In the rows, zero is written as 128.
Each row of numbers belongs to one of the elements below and depends on some of the facts about them. Some rows are named. Which element is each other row?

Some elements and their rows:
[116  81 160 125 159 191 113 146 119 141 169 157 176 160 119 131 130 191
 127 151 135 135 101 138 166  96 142 140  95 145 122 106 126 122 110 114
 129 125 133 118 123 145 123  94]: dufo
[113  57 161 115 160 175 113 145 121 120 155 151 180 163 151 139 147 175
 125 151 125 106  94 132 160  96 158 133 117 114 127  95 122 117 122 112
 130 131 156 111 149 132 117 141]: paska
[127  56 150 123 155 183  65 139 108 117 108 171 197 115  99 115 152 183
 139 172 148 135  62 155 197 125 173 163 130 119 181 109 127 152  92 152
 100 164 106 125 122 155 106 150]: fubomos
[129 107 166 147 161 189 116 150 127 180 177 181 151 172  98 137 143 191
 116 175 149 109 102 166 153  96 133 127 118 165 134 100 112 106  97 112
 169 130 159  72 133 139 130 104]: zutrudres
[ 75  66 147 155 136 162 108 134 106 106 187 173 164 169 150 153 144 177
 119 145 132 114  87 139 161 110 109 156 116 125 124 145 159 156 128 139
 155 163 138 120 173 129 104 103]: fudun
[115  66 164 122 161 182 111 140 114 132 158 152 177 157 122 132 126 183
 140 147 134 122  85 141 163  97 143 157 105 136 129  97 122 126 112 112
 135 139 139 114 121 132 121 106]: stazu
[110  64 161 125 159 183 112 142 112 127 154 152 181 156 127 133 126 184
 142 150 135 124  86 138 163  93 146 156 104 138 124  97 119 127 115 107
 129 138 134 113 126 134 119 108]: rolatri
[ 62  66 145 151 136 161  97 130 105 105 175 171 165 154 158 164 137 181
 129 141 134 109  89 143 172 106 110 165 103 117 135 146 154 149 134 134
 163 166 129 120 170 142  88 108]: bives
[ 98  68 160 121 160 183 101 137 116 132 148 149 176 148 132 143 120 188
 148 145 136 120  89 144 174  90 143 159  87 133 128  99 122 120 120 105
 143 137 127 111 117 143 111 107]: rufo
[109  51 157 126 156 175 117 148 114 110 150 147 181 166 158 142 147 177
 128 157 125 110  97 126 163  91 166 138 121 118 120  95 123 116 122 102
 125 130 149 103 153 131 118 150]: flelos
[ 86  93 151 176 141 174 111 161 119 129 184 193 154 170 113 171 150 172
 138 177 143 102  83 160 168  93 122 151 150 176 118 134 133 135 106 116
 175 168 160  85 151 137 108 103]: zemin
[141  80 184 123 122 193  98 170 123 135 187 217 170 156 147 128 139 203
 162 187 178  96 133 157 196  98 121 121 112 191 139  90  82 142 112  92
 125 137 146  86 121 149  50 107]: vedral
[128  77 172 124 144 184 104 158 130 142 166 186 163 161 154 143 155 183
 134 174 148  82 112 158 175  96 144 114 124 140 144  94 103 116 119 105
 148 135 166  83 147 144  84 147]: zake
[112  85 162 119 164 191 102 135 126 152 164 159 173 147 114 137 125 190
 130 143 137 120  93 152 171  97 135 146  88 131 141 108 127 117 114 121
 148 135 134 120 116 150 118  99]: dizir
[110  68 164 122 160 183 107 141 115 133 157 154 177 154 126 133 125 186
 141 148 137 123  88 139 166  94 141 154  99 138 128  98 121 126 114 110
 133 138 135 115 121 137 115 106]: grufo
[106  62 182 139 114 171  97 170 118 105 202 225 162 163 150 157 139 171
 188 175 167  64  89 172 186  99  89 153 156 192 127 110  97 173 125 106
 165 192 179  88 132 118  40 103]: tofla
[ 72  94 139 149 138 184  94 133 113  93 176 160 176 170 132 151 160 172
 128 152 121 101 103 152 177 127 109 137 126 140 145 149 155 136 107 153
 157 155 139 155 141 144 101 101]: betun

Facts:
Θ: is of sort; β: refers to; λ: belongs to class
nopeku (Θ b) (β nema sedus tupir getor) (λ 903)
zasti (Θ b) (λ 94)
trubrar (Θ d) (λ 94)
satra (Θ a) (λ 903)
grilel (Θ a) (λ 94)
vaklumes (Θ a) (β giflusto fubomos tribopa vitri) (λ 94)
pligradil (Θ a) (λ 903)
zemin (Θ a) (β zuvun dristel potrum) (λ 903)
rezu (Θ a) (λ 903)
stilaskas (Θ a) (λ 94)
stoklaflik (Θ a) (λ 903)
podem (Θ b) (β pilok klidu dizir nidror sedus) (λ 903)
mibru (Θ a) (λ 94)
grupul (Θ b) (λ 94)
drigreklo (Θ a) (λ 94)
zugrum (Θ a) (β ruplan rezu kubros dodi mibru dufo) (λ 903)
fefla (Θ a) (λ 94)
drazi (Θ a) (λ 903)
betun (Θ c) (λ 903)
brabra (Θ a) (λ 903)
skigum (Θ a) (λ 94)
rogak (Θ b) (λ 94)
bives (Θ b) (λ 903)
moklik (Θ c) (λ 94)
babriste (Θ d) (β guklir klidu drazi dolar kiskedrar zirem) (λ 94)
klutan (Θ b) (λ 903)
dolar (Θ a) (λ 903)
zoka (Θ d) (β dodi) (λ 903)
graflu (Θ a) (λ 903)
zuvun (Θ b) (λ 903)
sostu (Θ a) (β vinam) (λ 94)
brazis (Θ a) (λ 94)
truguk (Θ c) (β pilok brubrir grupul) (λ 903)
potrum (Θ a) (λ 94)
klikis (Θ b) (λ 94)
paska (Θ d) (λ 94)
plepasta (Θ c) (β klidu vinam) (λ 94)
vinam (Θ b) (λ 903)
dristel (Θ a) (λ 94)
funin (Θ b) (λ 94)
grefan (Θ c) (λ 94)
detu (Θ a) (λ 94)
guga (Θ a) (λ 94)
segru (Θ a) (λ 903)
pilok (Θ a) (λ 903)
mege (Θ a) (λ 94)
ditrin (Θ d) (β klikis drazi stoklaflik) (λ 94)
droru (Θ a) (β brigral skoplun) (λ 94)
faral (Θ b) (β fubomos ploklor) (λ 903)
drepil (Θ b) (λ 903)
lodas (Θ a) (λ 94)
roskor (Θ a) (λ 94)
drebril (Θ a) (β brigral daflal detu stazu nudipim) (λ 94)
zosko (Θ c) (λ 94)
pliposkik (Θ b) (β zasti roskor godri zoskor klutan stilaskas) (λ 94)
vedral (Θ a) (β skedi zasti dinoplan dobrik klidu) (λ 94)
vitri (Θ b) (λ 903)
pedrekles (Θ b) (λ 903)
brigral (Θ c) (λ 94)
fuve (Θ b) (β dobrik zoskor pligradil) (λ 903)
kiskedrar (Θ a) (λ 94)
brakliles (Θ a) (β zibrusak fefla) (λ 94)
bruflari (Θ b) (β roflu pedrekles betun zosko) (λ 903)
nudipim (Θ a) (λ 94)
fuvotom (Θ d) (β zasti plebroplu vinam) (λ 94)
tupir (Θ b) (λ 903)
zake (Θ d) (β skedi) (λ 94)
tramel (Θ b) (λ 94)
gestal (Θ a) (λ 94)
kluplil (Θ b) (β dratros moklik nunim) (λ 903)
ruplan (Θ b) (λ 94)
drazok (Θ a) (β pilok tribopa bives) (λ 94)
getor (Θ d) (λ 94)
zutro (Θ c) (β grefan) (λ 94)
sasutrom (Θ a) (λ 94)
dodi (Θ b) (λ 94)
giflusto (Θ b) (λ 94)
grufo (Θ a) (λ 94)
kobrin (Θ b) (λ 94)
fubomos (Θ a) (λ 94)
flelos (Θ d) (λ 94)
stukladam (Θ a) (β pedrekles brabra vuma pligradil zirem) (λ 94)
vostetor (Θ b) (λ 94)
dufo (Θ a) (λ 94)
flibi (Θ a) (β fefla) (λ 903)
nunim (Θ b) (λ 903)
piro (Θ a) (β komo fubomos nidror) (λ 94)
beskal (Θ c) (β mege graflu brubrir dolar) (λ 94)
zutrudres (Θ a) (β sasutrom guga moklik leke tramel zirem) (λ 94)
sibre (Θ b) (β zuvun dezor brodrum mikiklo tramel) (λ 94)
guklir (Θ c) (λ 94)
niklor (Θ a) (β tranor drepil dolar sedus) (λ 94)
peviplo (Θ a) (β brubrir flelos ploklor) (λ 94)
stabe (Θ a) (β drigreklo fubomos grilel skoplun) (λ 903)
greplen (Θ a) (β skunur grupul kobaro) (λ 903)
vomel (Θ b) (β roflu skunur klidu fubomos rezu bregra betun brazis) (λ 94)
skunur (Θ a) (λ 903)
togri (Θ c) (λ 94)
loku (Θ a) (β dezor drepil daflal sinok ploklor skigum detu skoplun paska) (λ 903)
godri (Θ a) (λ 903)
dratros (Θ a) (λ 903)
tratra (Θ a) (λ 903)
tofla (Θ a) (β zasti) (λ 903)
stazu (Θ a) (λ 94)
mikiklo (Θ a) (λ 903)
sinok (Θ a) (λ 94)
skodabran (Θ c) (λ 903)
klidu (Θ d) (λ 94)
fudun (Θ b) (λ 903)
plebroplu (Θ a) (λ 94)
dizir (Θ a) (λ 94)
skiti (Θ a) (β graflu giflusto sedus mibru) (λ 94)
varodri (Θ d) (λ 94)
vuma (Θ a) (λ 94)
skefliran (Θ c) (λ 94)
neral (Θ a) (β vostetor togri) (λ 94)
tragrin (Θ b) (β drazi nidror tramel grilel) (λ 94)
kobaro (Θ a) (λ 903)
nema (Θ a) (λ 903)
kubros (Θ b) (λ 94)
komo (Θ d) (λ 94)
sedus (Θ a) (λ 903)
zitre (Θ a) (β rolatri flelos lodas paska) (λ 94)
tusteplur (Θ b) (β pilok vuma plegron) (λ 94)
brubrir (Θ a) (λ 903)
lubrer (Θ d) (β roflu klidu kubros nema) (λ 94)
kletre (Θ a) (β sasutrom tratra dizir dodi) (λ 94)
figrem (Θ b) (β brubrir klidu nunim getor skodabran gisu) (λ 94)
rifluk (Θ d) (λ 903)
dobrik (Θ a) (λ 94)
sosol (Θ a) (β klusus tribopa) (λ 94)
gradil (Θ b) (β fudun rogak gestal tramel nudipim) (λ 903)
rufo (Θ a) (λ 94)
gelo (Θ d) (β rogak stoklaflik potrum lodas nunim dufo) (λ 94)
leke (Θ a) (λ 903)
zirem (Θ a) (λ 903)
klusus (Θ d) (λ 94)
dorak (Θ c) (β pilok kobrin rufo) (λ 903)
gisu (Θ a) (λ 903)
dinoplan (Θ a) (λ 903)
mezel (Θ b) (β moklik buken klidu dufo) (λ 94)
tranor (Θ b) (λ 903)
skoplun (Θ c) (λ 94)
nidror (Θ d) (λ 94)
logretrok (Θ b) (β plegron) (λ 903)
deflin (Θ b) (β daflal varodri dizir betun) (λ 94)
buken (Θ b) (λ 94)
roflu (Θ a) (λ 903)
zoskor (Θ a) (λ 903)
brodrum (Θ a) (λ 903)
regi (Θ a) (λ 94)
skedi (Θ b) (λ 94)
ploklor (Θ a) (λ 903)
daflal (Θ a) (λ 94)
zibrusak (Θ c) (λ 94)
flisor (Θ a) (β sasutrom daflal mikiklo grilel detu segru kobaro) (λ 903)
bregra (Θ d) (λ 94)
tribopa (Θ b) (λ 94)
plegron (Θ b) (λ 903)
dezor (Θ b) (λ 903)
mavak (Θ c) (β grufo) (λ 94)
rolatri (Θ a) (λ 94)

Name these rows:
No name comes twice in this set of rows, the named rows included.
[ 87  96 144 187 127 166 117 153 106 129 197 198 148 189 139 163 164 187
 103 182 148 113 114 145 159 100 115 131 132 159 121 145 143 137 113 123
 166 151 142  77 193 139 103 111]  kluplil
[121  67 161 122 163 184 101 138 112 140 149 159 178 150 108 125 134 181
 134 152 139 122  74 149 164 107 147 155 113 131 141  99 123 133 107 129
 134 147 137 112 122 134 126 115]  grilel
[ 80  82 144 149 144 180 103 148 123 109 183 172 174 154 118 161 140 175
 135 149 131 124  81 144 183 100 122 156 120 147 123 147 151 148 114 140
 147 163 141 143 135 151 107  87]  rezu
[112  66 167 126 161 179 115 142 113 137 162 152 172 162 125 136 121 181
 147 147 137 114  84 145 155  94 139 158 107 142 121  92 116 125 116 104
 145 141 145  99 125 126 123 106]  fefla
[115  75 153 139 154 182  53 143 113 144  99 187 175 111  99 140 153 189
 146 188 163 108  72 179 207 116 165 154 131 134 194 102 111 133  89 132
 133 167 109  85 128 169  85 159]  vaklumes
[104  86 161 136 157 183  72 140 120 153 124 178 162 130 118 151 133 191
 156 172 160  96  85 177 191  96 144 154 109 141 168  94 108 116 105 107
 160 156 127  78 126 162  87 133]  sosol
[ 89  79 157 161 124 162  97 146 109 126 191 207 151 173 152 161 150 180
 134 168 156  85 100 164 168 107  98 143 130 150 141 134 128 153 125 126
 179 174 153  81 176 132  73 114]  fuve
[102  87 156 129 151 187 115 131 106 120 166 142 177 185 137 123 150 187
 122 154 127 111 128 137 157 117 133 122 101 145 137 101 124 107 106 117
 139 114 133 127 133 130 124 107]  moklik
[ 73  70 143 165 131 164 120 143 101 102 191 175 167 182 153 155 151 182
 110 153 132 128 102 126 160 100 117 150 116 135 110 146 155 151 125 129
 148 153 134 114 183 133 110 104]  nunim
[ 78  93 144 177 140 174  96 159 120 125 166 189 158 155 116 180 150 178
 143 179 147 100  83 163 181  92 127 156 140 168 128 136 134 134 106 115
 173 171 145  88 154 152  96 112]  greplen
[ 76  59 152 148 132 161 106 135 102 101 187 177 166 168 158 154 143 176
 129 143 136 112  86 140 165 109 105 159 114 125 128 142 151 159 132 140
 154 166 141 126 172 128  90 106]  klutan
[114  69 158 112 159 185  95 141 129 128 147 158 181 144 146 141 150 181
 118 152 127 108  96 144 179 104 160 130 106 103 151 108 131 116 116 130
 130 135 141 124 139 155 106 144]  nidror

Now the same elements, written a new way:
Some rows with their names:
[129 149 163  93 118 104 153 143 190 137  57 127  73 147 122  99 120  69
 106 125 118 147 131 147 151 157  57 146 162]: droru
[117 155 145  67 128  96 119 155 178 127  93 118  80 167 134 104 140  78
 130 148 143 166 150 150 171 137  64 152 125]: tragrin
[109 246 174  88 122 134 142 167 153 137  76  96 132 164 163  71 138  77
 109 118 149 143 122 131 140 104  95 126 184]: beskal
[103 168 142 109  90 136  98 129 129 125 145  87 118 203  73 161  96  59
  78 135  98 150 132  91 136 128  66 132 100]: logretrok
[ 98 181 158  65 155 100  99 167 161 158  60  94 122 152 150  83 130  87
 118 152 161 156 116 145 166 113  54 107 158]: gelo
[117 143 149 168 165 172 100 141 126 108 125 159 165 125 133 140  74 139
 108 117 123 110 103 141 104  95 144  94 130]: dolar
[110 101 126 162 145 156 109 132 103  91 141 164 135 135 129 135 108 131
 115 142 105 113 130 106 140  97 146 114  72]: klutan
[116  96 119 142 162 147 194 160 140  89  97 185  93 104 153  62 163 127
 138 150 134  88 131 141 158 104 130 127 114]: skoplun
[106 108 115 163 134 171 121 127 106  78 162 156 152 147 113 150 108 123
 123 140 112  97 127 107 134 108 131 113  69]: bives
[122 113  98 119 165 126 131 144 139  88 109 142 130 110 168 121 153 149
 174 166 158 119 139 154 154 118 136 104  81]: kubros
[124  95 142 179 143 155 130 122 114 109 113 157 135 116 100 146  96 128
  97 130  92  96 112 121 129 120 130 100  96]: zoskor
[ 87  99  95 173 146 166 127 147 119  99 177 163  98 133 109 133 129 159
  87 150 103  99 112 148 141  98 136  97  76]: betun
[114 110 135 157 160 159  95 145 110  90 150 183 146 135 133 130 102 135
 121 138 124 115 127 112 130  85 145 118  90]: drepil
[139 111 124 141 166 135 171 132 145 100  71 139 136  96 150 119 132 130
 154 141 139  96 127 155 138 140 119  97 114]: regi
[142 108 120 137 176 128 173 133 143 102  73 143 130  96 145 123 136 132
 152 144 144 102 124 153 142 129 120 101 113]: gestal
[131 111 106 120 172 124 147 139 127  90  97 143 138 108 161 114 150 137
 171 159 154 110 140 138 157 124 132 110  83]: ruplan
[110  97 121 170 157 164 107 126 139 101 143 157 127 128 108 159  97 150
 108 134 109 105 113 157 127 122 117  88  96]: rezu

Rows to name:
No name comes twice in this set of rows, the named rows included.
[107 113 129 170 150 171  97 136 134 103 139 156 141 117 126 160  94 154
 109 130 112 105 105 155 125 111 133  82 106]  nema
[106  94 119 128 160 153 165 135 137  93  95 134 146 109 155  89 155 130
 164 163 155  74 114 134 162 128  92  93  95]  klusus
[140 113 127 129 147 123 143 142 127 102  84 141 136  96 172 104 155 131
 163 153 140 113 147 121 164 127 149 106  81]  skedi
[ 91 196 159 101 107 140  51 153 148 134 150 112 121 189 125 142  91  89
  82 121 112 171 128 128 137 110  96 128 128]  nopeku
[146  93 159 146 107  99 179 126 107 131  34 129 115  72 169  70 174 114
 137 151 101 106 157  60 178 149 190 105  65]  zasti
[113 107 132 124 182 149 151 146 134 101  75 155 151 102 170  69 145 128
 160 158 164  91 115 128 162 107 110  99 112]  paska
[106 135 131 168 154 177 104 136 127 102 147 148 159 132 130 165  85 149
 112 120 122 103 101 159 106 110 125  86 121]  sedus
[108 127 146 124 179 155 153 150 134  98  78 155 171  98 184  55 135 127
 168 146 168  86 113 124 154  97 118 102 131]  flelos
[117 146 127  73 127  93 125 150 172 129  96 100  81 172 118 123 142  78
 123 155 136 167 146 149 172 145  57 143 111]  deflin
[ 84  96 132 156 157 171 101 142 113 104 141 156 149 131 127 117 102 140
 104 153 124  87 101 123 146  92 111  87  90]  rifluk
[136 119 111 132 184 119 140 141 150 115  74 133 137  94 155 129 133 146
 153 151 154 112 116 177 142 130 121  84 115]  dufo
[111 100 162 173  83 141  91 129 114 127 118 144 123  96 160 112 131 159
  90 133  76 117 135  86 156 136 197  84  58]  vinam

